Below is a small trained network, with its code and all its weights. Each question gives an input and a target symbol and asks what happens when units are switched off, that is, made to give their printed mean instead of their output.

import numpy as np


def w(rows, s, z=0):
    codes = np.array(rows[::2]) - 128.0
    scale = np.full(codes.shape[1], s)
    scale[-1] = z or s
    return codes * scale


def norm(h):
    return h / np.sqrt((h * h).mean(-1, keepdims=True) + 1e-5)


def f(y):
    return y / 2 * (1 + np.tanh(0.7978845608 * (y + 0.044715 * y**3)))


def softmax(a):
    e = np.exp(a - a.max(-1, keepdims=True))
    return e / e.sum(-1, keepdims=True)


def log_softmax(a):
    a = a - a.max(-1, keepdims=True)
    return a - np.log(np.exp(a).sum(-1, keepdims=True))


def net(x, mask):
    ids = ['ΔΘΠΣΨαεζηλμξτω'.index(c) for c in x.split()]
    T = len(ids)
    res = E[ids] + P[:T]
    u = 0
    for l in range(2):
        q, k, v = (norm(res) @ M[l].T for M in (Q, K, V))
        z = softmax(np.where(np.tri(T) > 0, q @ k.T / 3**0.5, -1e9)) @ v
        res = res + np.where(mask[u], z, O[l][:, -1]) @ O[l][:, :-1]
        u += 1
        y = f(norm(res) @ A[l][:, :-1].T + A[l][:, -1])
        res = res + np.where(mask[u : u + 4], y, B[l][:, -1]) @ B[l][:, :-1]
        u += 4
    return log_softmax(norm(res)[-1] @ U[:, :-1].T + U[:, -1])


Q, K, V, O, A, B = {}, {}, {}, {}, {}, {}
E = w([
[87,169,102,95,136,107,96,149],'Δ',
[109,73,100,82,100,122,132,115],'Θ',
[145,148,82,132,163,159,171,127],'Π',
[126,127,37,142,191,138,102,72],'Σ',
[119,93,155,111,188,103,152,118],'Ψ',
[148,161,130,120,146,192,165,159],'α',
[49,127,142,95,123,143,119,151],'ε',
[115,139,125,117,146,162,40,97],'ζ',
[159,148,156,86,134,159,121,157],'η',
[139,142,82,200,107,57,43,254],'λ',
[171,121,136,67,134,129,105,136],'μ',
[143,122,83,92,132,132,175,151],'ξ',
[163,128,110,88,180,167,131,138],'τ',
[173,118,92,78,169,123,88,112],'ω',
],0.0048)
P = w([
[84,164,151,3,200,115,211,55],'0',
[112,149,125,44,181,129,161,92],'1',
[122,133,119,53,183,133,149,111],'2',
[131,122,114,68,178,133,137,124],'3',
[136,107,113,84,175,135,130,137],'4',
[144,100,111,95,174,131,116,146],'5',
[147,91,110,111,173,138,111,156],'6',
[153,83,107,121,168,138,105,166],'7',
[160,76,105,133,164,140,93,174],'8',
[166,67,99,138,170,143,82,181],'9',
],0.0026)
Q[0] = w([
[168,143,62,2,230,223,82,145],'0.h1',
[177,142,88,99,162,131,97,202],'0.h1',
[210,169,209,190,116,115,166,37],'0.h1',
],0.0063)
K[0] = w([
[135,2,132,200,122,69,88,244],'0.h1',
[90,112,103,206,121,95,111,174],'0.h1',
[55,137,102,5,122,144,166,74],'0.h1',
],0.0064)
V[0] = w([
[153,182,62,119,83,36,190,253],'0.h1',
[114,255,83,116,189,115,46,219],'0.h1',
[124,183,202,199,217,19,128,149],'0.h1',
],0.0047)
O[0] = w([
[142,133,117,127,33,104,204,128,5],'0.h1',
[109,254,93,80,95,101,156,123,199],'0.h1',
[100,149,67,139,127,124,105,237,167],'0.h1',
],0.0043,0.0013)
A[0] = w([
[126,134,205,175,209,2,134,131,110],'0.n1',
[72,79,82,136,53,122,75,120,6],'0.n2',
[82,139,132,117,107,201,105,84,87],'0.n3',
[210,127,101,96,123,121,135,147,18],'0.n4',
],0.0066,0.0018)
B[0] = w([
[88,186,58,88,4,232,98,74,252],'0.n1',
[167,121,193,153,184,97,87,80,83],'0.n2',
[58,129,175,220,100,46,128,143,117],'0.n3',
[190,57,115,97,201,217,114,170,167],'0.n4',
],0.0035,0.0023)
Q[1] = w([
[157,59,73,67,119,249,106,109],'1.h1',
[199,44,184,115,205,29,135,82],'1.h1',
[53,65,80,138,67,122,45,78],'1.h1',
],0.016)
K[1] = w([
[206,84,73,173,125,168,67,193],'1.h1',
[178,145,169,121,148,203,124,7],'1.h1',
[57,50,127,179,121,125,53,115],'1.h1',
],0.017)
V[1] = w([
[141,145,36,208,175,141,190,75],'1.h1',
[146,108,144,174,204,2,112,147],'1.h1',
[78,49,52,69,73,54,101,100],'1.h1',
],0.0086)
O[1] = w([
[74,63,17,196,136,70,142,95,110],'1.h1',
[121,192,169,109,149,75,192,2,2],'1.h1',
[254,207,56,138,160,226,138,86,193],'1.h1',
],0.0041,0.0029)
A[1] = w([
[50,126,236,209,64,143,169,224,74],'1.n1',
[160,158,178,158,177,165,237,167,184],'1.n2',
[160,112,82,39,116,144,140,121,6],'1.n3',
[53,124,150,254,97,138,200,182,148],'1.n4',
],0.0095,0.0018)
B[1] = w([
[127,152,154,209,153,149,169,131,143],'1.n1',
[94,88,105,132,84,147,147,134,163],'1.n2',
[138,117,147,159,117,84,130,142,255],'1.n3',
[144,117,100,85,29,126,4,83,134],'1.n4',
],0.013,0.0049)
U = w([
[210,82,137,118,125,204,197,21,213],'Δ',
[64,151,166,55,72,233,186,107,113],'Θ',
[162,115,79,143,178,217,63,208,205],'Π',
[116,154,119,136,101,138,137,119,2],'Σ',
[206,153,168,186,173,2,84,102,62],'Ψ',
[103,88,44,65,54,93,41,59,34],'α',
[116,180,233,208,165,177,204,160,71],'ε',
[152,244,81,89,57,85,171,155,182],'ζ',
[166,110,243,40,44,109,89,175,77],'η',
[108,220,202,68,172,130,63,54,130],'λ',
[55,124,170,226,68,133,64,109,158],'μ',
[135,71,67,219,73,68,227,177,77],'ξ',
[7,82,157,72,172,58,147,136,178],'τ',
[85,151,30,180,212,115,142,44,103],'ω',
],0.0089,0.0043)

Each question gives the input, a string of symbols that net reads in full, and the target symbol t.
The units are the heads (3 rows each of Q, K, V and O) and the neurons (one row each of A and B). Each row of codes is followed by its name. A weight is (code - 128) times the scale printed after its matrix; where a second scale follows, it is the last column's (O, A, B and U).
mask holds one flag per unit, layer by layer, with each layer's heads first. A switched-off unit (its flag False) gives its mean, the last column of its rows in O or B, instead of its output. The means were averaged over made-up inputs and are rounded, as every weight is.
A unit's drop is (log p(t) with every unit on - log p(t) with that unit switched off) / (log p(t) with every unit on - log p(t) with every unit switched off).
The circuit of an input: a set's keep is (log p(t) with only the set's units on - log p(t) with every unit switched off) / (log p(t) with every unit on - log p(t) with every unit switched off). Starting from all 10 units, units are removed one at a time, each time the one whose removal leaves the highest keep (on an exact tie, the one counted first), for as long as the keep stays at least 0.8.
units of the circuit, in order: the units of the circuit, biggest drop first
most important unit: the unit with the biggest drop
k most important neurons: the k neurons with the biggest drops, biggest first
drop when u is switched off: that unit's drop, to one decimal
input Ψ τ ζ, target λ: units of the circuit, in order : 1.h1, 0.n3, 0.n1
input Θ Θ τ Ψ, target Π: units of the circuit, in order : 0.h1, 1.h1, 0.n1
input Ψ Ψ α Ψ Ψ τ ω, target Ψ: most important unit : 0.n1
input Σ λ ω Θ Θ ε Ψ τ Θ Ψ, target ξ: 2 most important neurons : 1.n3, 0.n1
input Ψ Ψ Ψ Θ α Ψ ω Ψ α Ψ, target μ: 3 most important neurons : 0.n1, 1.n1, 1.n4
input Ψ τ Ψ Δ Ψ Θ τ Θ τ Ψ, target Δ: units of the circuit, in order : 0.n1, 1.h1
input Θ Σ ξ Θ, target ω: units of the circuit, in order : 1.h1, 0.n1
input Θ Σ Π Ψ τ Ψ η Ψ Δ, target ζ: units of the circuit, in order : 1.h1, 0.n1, 0.h1
input Ψ Ψ ξ Π Ψ τ τ η τ, target ε: 2 most important neurons : 0.n1, 1.n1
input Ψ τ Ψ ζ ξ Π Θ Ψ, target λ: units of the circuit, in order : 1.h1, 0.n1, 0.h1, 1.n2
input Θ Ψ τ Θ, target Π: units of the circuit, in order : 1.h1, 0.h1, 0.n1
input ω Ψ Ψ α Ψ, target μ: 2 most important neurons : 1.n1, 1.n4
input Θ Π Θ μ Ψ α Ψ Σ τ Ψ, target ω: units of the circuit, in order : 1.h1, 0.n1, 0.h1
input τ ξ Σ Ψ α Σ Ψ Ψ η λ, target ζ: units of the circuit, in order : 0.h1, 1.h1
input η ω τ τ Θ α, target μ: 2 most important neurons : 1.n4, 1.n1
input Θ Δ Ψ Ψ α ξ λ τ, target ζ: units of the circuit, in order : 0.h1
input μ α ξ τ μ Ψ Ψ Π τ Ψ, target α: units of the circuit, in order : 1.h1, 0.n1, 0.h1, 1.n4
input τ Ψ Ψ Ψ ε Ψ, target Θ: 2 most important neurons : 0.n1, 1.n2
input Ψ ω ξ τ Θ, target Δ: units of the circuit, in order : 0.h1, 1.h1
input τ λ α Ψ Δ Ψ τ, target ξ: units of the circuit, in order : 1.n3
input ω η α Ψ μ Ψ τ Ψ, target τ: units of the circuit, in order : 1.h1, 0.n1, 0.h1
input Ψ α ξ Ψ Π Ψ λ Ψ, target ξ: 4 most important neurons : 1.n2, 1.n3, 0.n1, 1.n4
input τ Ψ Ψ τ Ψ η ξ ω Ψ, target ε: units of the circuit, in order : 0.h1, 0.n1, 1.h1, 1.n1
input Ψ Ψ Θ τ ω τ μ Ψ Θ, target τ: 2 most important neurons : 0.n1, 0.n2
input Ψ Σ Ψ Ψ τ α τ Δ Ψ μ, target η: 2 most important neurons : 0.n1, 1.n1
input μ Δ τ Θ μ Θ, target η: 2 most important neurons : 0.n1, 1.n1
input ω ζ μ τ Σ, target ω: most important neuron : 1.n3
input Θ Ψ Θ τ Θ, target τ: 2 most important neurons : 0.n1, 1.n4
input μ Ψ τ τ Ψ, target τ: drop when 1.h1 is switched off : 1.6
input Θ τ Ψ λ ξ, target ζ: drop when 0.h1 is switched off : 2.3
